Here is a tiny trained network, its code and every weight. The questions are about switching its units off for an input and a class, where a switched-off unit gives its printed mean instead of its output.

import numpy as np


def w(rows, s, z=0):
    codes = np.array(rows[::2]) - 128.0
    scale = np.full(codes.shape[1], s)
    scale[-1] = z or s
    return codes * scale


def norm(h):
    return h / np.sqrt((h * h).mean(-1, keepdims=True) + 1e-5)


def f(y):
    return y / 2 * (1 + np.tanh(0.7978845608 * (y + 0.044715 * y**3)))


def log_softmax(a):
    a = a - a.max(-1, keepdims=True)
    return a - np.log(np.exp(a).sum(-1, keepdims=True))


def net(x, mask):
    res = np.array(x, float).reshape(1, 5) / 4 @ E
    u = 0
    for l in range(4):
        y = f(norm(res) @ A[l][:, :-1].T + A[l][:, -1])
        res = res + np.where(mask[u : u + 6], y, B[l][:, -1]) @ B[l][:, :-1]
        u += 6
    return log_softmax(norm(res)[-1] @ U[:, :-1].T + U[:, -1])


A, B = {}, {}
E = w([
[144,95,107,132,129,128],'x0',
[113,165,148,125,129,129],'x1',
[128,135,80,75,208,80],'x2',
[72,122,254,191,150,8],'x3',
[165,232,40,160,80,6],'x4',
],0.0078)
A[0] = w([
[165,131,52,130,81,139,77],'0.n0',
[251,151,126,140,1,54,59],'0.n1',
[129,63,188,224,169,25,84],'0.n2',
[112,108,117,255,15,165,144],'0.n3',
[149,64,163,177,167,179,8],'0.n4',
[86,111,81,34,206,61,56],'0.n5',
],0.0083,0.0015)
B[0] = w([
[102,180,150,76,107,78,192],'0.n0',
[173,146,203,129,243,163,233],'0.n1',
[89,192,110,62,10,56,254],'0.n2',
[68,128,49,198,141,156,217],'0.n3',
[105,137,135,104,198,96,187],'0.n4',
[23,95,39,254,153,152,190],'0.n5',
],0.0085,0.0052)
A[1] = w([
[84,31,202,64,132,176,143],'1.n0',
[230,44,180,63,76,112,1],'1.n1',
[120,194,81,28,112,197,122],'1.n2',
[137,184,76,79,107,1,176],'1.n3',
[91,147,146,196,104,194,121],'1.n4',
[167,165,153,28,177,244,146],'1.n5',
],0.0079,0.0045)
B[1] = w([
[228,180,99,160,177,89,220],'1.n0',
[173,67,104,185,165,96,114],'1.n1',
[127,34,105,160,1,70,197],'1.n2',
[144,130,189,157,123,155,253],'1.n3',
[84,73,88,161,210,161,162],'1.n4',
[128,117,163,114,127,95,226],'1.n5',
],0.009,0.0061)
A[2] = w([
[119,156,161,135,197,130,163],'2.n0',
[170,131,170,99,183,183,27],'2.n1',
[124,96,94,203,119,191,120],'2.n2',
[228,255,141,160,160,82,6],'2.n3',
[7,189,69,223,160,190,226],'2.n4',
[96,154,67,113,145,185,133],'2.n5',
],0.0073,0.0023)
B[2] = w([
[207,79,124,67,78,171,183],'2.n0',
[132,120,126,2,147,112,138],'2.n1',
[76,137,100,137,160,90,167],'2.n2',
[217,134,129,132,207,127,214],'2.n3',
[159,74,55,221,180,150,254],'2.n4',
[36,163,84,214,173,84,147],'2.n5',
],0.0087,0.0054)
A[3] = w([
[151,62,120,106,68,100,200],'3.n0',
[57,106,102,244,133,61,253],'3.n1',
[166,151,240,157,113,54,55],'3.n2',
[129,12,194,53,158,173,146],'3.n3',
[165,79,82,131,41,131,63],'3.n4',
[177,91,66,87,71,148,35],'3.n5',
],0.011,0.0037)
B[3] = w([
[136,182,215,80,110,123,170],'3.n0',
[95,94,124,86,179,249,254],'3.n1',
[109,88,86,88,87,126,208],'3.n2',
[159,169,114,211,117,63,183],'3.n3',
[10,154,143,103,100,107,158],'3.n4',
[76,144,142,63,100,146,152],'3.n5',
],0.011,0.0097)
U = w([
[97,109,93,167,200,194,254],'0',
[74,169,190,53,64,99,102],'1',
[250,178,162,173,180,51,56],'2',
],0.011,0.00099)

Each question gives the input, the list of numbers given to net, and the class t.
The units are the neurons (one row each of A and B). Each row of codes is followed by its name. A weight is (code - 128) times the scale printed after its matrix; where a second scale follows, it is the last column's (A, B and U).
mask holds one flag per neuron, layer by layer. A switched-off neuron (its flag False) gives its mean, the last column of its row in B, instead of its output. The means were averaged over made-up inputs and are rounded, as every weight is.
A unit's drop is (log p(t) with every unit on - log p(t) with that unit switched off) / (log p(t) with every unit on - log p(t) with every unit switched off).
The circuit of an input: a set's keep is (log p(t) with only the set's units on - log p(t) with every unit switched off) / (log p(t) with every unit on - log p(t) with every unit switched off). Starting from the 12 units with the biggest drops (on a tie, the unit counted first), units are removed one at a time, each time the one whose removal leaves the highest keep (on an exact tie, the one counted first), for as long as the keep stays at least 0.8.
units of the circuit, in order: the units of the circuit, biggest drop first
most important unit: the unit with the biggest drop
top k neurons: the k neurons with the biggest drops, biggest first
k most important neurons of layer l: the k neurons of layer l with the biggest drops, biggest first
drop of u: that unit's drop, to one decimal
input [6,2,-8,7,8], class 0: units of the circuit, in order	3.n1
input [6,-6,-5,-5,7], class 2: units of the circuit, in order	0.n1, 3.n1
input [2,7,0,-4,5], class 2: top 4 neurons	0.n1, 2.n3, 0.n2, 3.n1
input [-1,4,7,-8,-3], class 1: top 2 neurons	1.n2, 0.n3
input [3,-1,-2,1,-3], class 2: units of the circuit, in order	0.n5, 1.n0
input [-1,0,8,8,4], class 0: 2 most important neurons of layer 2	2.n1, 2.n0
input [7,3,4,-5,5], class 1: top 4 neurons	1.n2, 0.n3, 0.n0, 1.n0
input [1,-8,-6,7,7], class 1: top 2 neurons	0.n2, 0.n5
input [0,-7,0,-1,2], class 2: top 2 neurons	0.n1, 0.n2
input [1,3,8,4,7], class 0: top 2 neurons	0.n5, 3.n1
input [2,-6,-3,5,-1], class 1: top 2 neurons	0.n2, 0.n5
input [8,5,-2,-5,-7], class 2: top 2 neurons	0.n2, 3.n3
input [-3,5,-5,1,-6], class 2: top 2 neurons	0.n5, 1.n0
input [-3,-7,-1,-6,-5], class 1: most important unit	1.n2
input [6,-1,-2,2,-4], class 2: drop of 0.n5	0.4
input [-4,-6,-7,6,3], class 0: drop of 1.n2	0.1
input [-6,6,8,5,2], class 0: drop of 0.n5	3.6
